Below is a small trained network, with its code and all its weights. Each question gives an input and a class and asks what happens when units are switched off, that is, made to give their printed mean instead of their output.

import numpy as np


def w(rows, s, z=0):
    codes = np.array(rows[::2]) - 128.0
    scale = np.full(codes.shape[1], s)
    scale[-1] = z or s
    return codes * scale


def f(y):
    return np.maximum(y, 0)


def log_softmax(a):
    a = a - a.max(-1, keepdims=True)
    return a - np.log(np.exp(a).sum(-1, keepdims=True))


def net(x, mask):
    res = np.array(x, float).reshape(1, 4) / 4 @ E
    y = f(res @ A[0][:, :-1].T + A[0][:, -1])
    res = res + np.where(mask, y, B[0][:, -1]) @ B[0][:, :-1]
    return log_softmax(res[-1] @ U[:, :-1].T + U[:, -1])


A, B = {}, {}
E = w([
[230,105,161],'x0',
[126,116,254],'x1',
[233,65,98],'x2',
[55,33,123],'x3',
],0.0084)
A[0] = w([
[61,139,113,147],'neuron 0',
[150,244,62,189],'neuron 1',
[174,47,30,228],'neuron 2',
[217,61,193,216],'neuron 3',
[203,182,196,254],'neuron 4',
[98,18,47,190],'neuron 5',
[50,159,71,160],'neuron 6',
[140,9,160,219],'neuron 7',
[94,93,237,135],'neuron 8',
[73,174,162,193],'neuron 9',
[151,214,229,195],'neuron 10',
[52,169,32,146],'neuron 11',
[76,9,186,135],'neuron 12',
],0.011,0.0055)
B[0] = w([
[80,151,135,195],'neuron 0',
[231,162,114,229],'neuron 1',
[155,107,1,242],'neuron 2',
[170,58,139,255],'neuron 3',
[182,83,194,255],'neuron 4',
[84,126,63,224],'neuron 5',
[80,249,86,221],'neuron 6',
[60,42,113,225],'neuron 7',
[102,136,183,216],'neuron 8',
[103,208,208,214],'neuron 9',
[149,135,171,238],'neuron 10',
[119,201,69,231],'neuron 11',
[81,85,171,215],'neuron 12',
],0.0097,0.0093)
U = w([
[113,126,40,151],'0',
[198,127,164,109],'1',
[215,120,53,60],'2',
[189,65,125,255],'3',
[31,85,171,71],'4',
[92,2,87,70],'5',
[108,216,89,117],'6',
],0.01,0.0051)

Each question gives the input, the list of numbers given to net, and the class t.
The units are the neurons (one row each of A and B). Each row of codes is followed by its name. A weight is (code - 128) times the scale printed after its matrix; where a second scale follows, it is the last column's (A, B and U).
mask holds one flag per neuron, in row order. A switched-off neuron (its flag False) gives its mean, the last column of its row in B, instead of its output. The means were averaged over made-up inputs and are rounded, as every weight is.
A unit's drop is (log p(t) with every unit on - log p(t) with that unit switched off) / (log p(t) with every unit on - log p(t) with every unit switched off).
The circuit of an input: a set's keep is (log p(t) with only the set's units on - log p(t) with every unit switched off) / (log p(t) with every unit on - log p(t) with every unit switched off). Starting from the 12 units with the biggest drops (on a tie, the unit counted first), units are removed one at a time, each time the one whose removal leaves the highest keep (on an exact tie, the one counted first), for as long as the keep stays at least 0.8.
circuit, biggest first: the units of the circuit, biggest drop first
unit that matters most: the unit with the biggest drop
top k neurons: the k neurons with the biggest drops, biggest first
drop when u is switched off: that unit's drop, to one decimal
input [1,3,8,1], class 5: circuit, biggest first : (neuron 7; neuron 1)
input [-6,0,-8,5], class 6: top neuron : (neuron 6)
input [0,-4,-2,1], class 6: circuit, biggest first : (neuron 3; neuron 7)
input [7,-7,-8,-5], class 1: circuit, biggest first : (neuron 2; neuron 1)
input [8,0,8,1], class 5: circuit, biggest first : (neuron 7; neuron 1)
input [-7,5,3,-1], class 4: circuit, biggest first : (neuron 1; neuron 2)
input [-3,-4,3,-6], class 2: circuit, biggest first : (neuron 1; neuron 9)
input [0,2,0,-4], class 1: top 2 neurons : (neuron 2; neuron 7)
input [8,-7,-8,-7], class 1: top 3 neurons : (neuron 2; neuron 4; neuron 5)
input [6,-1,-4,-6], class 1: circuit, biggest first : (neuron 2; neuron 4)
input [-1,-1,-8,7], class 6: top 2 neurons : (neuron 6; neuron 11)
input [-6,-1,1,8], class 6: top 3 neurons : (neuron 6; neuron 11; neuron 3)
input [-8,-6,-2,8], class 6: drop when neuron 11 is switched off : 0.1
input [-2,-2,0,6], class 0: drop when neuron 6 is switched off : 0.2
input [8,1,3,4], class 5: unit that matters most : neuron 7
input [-1,-3,-2,7], class 0: drop when neuron 4 is switched off : 0.1
input [-1,5,-1,-8], class 1: drop when neuron 4 is switched off : 0.0
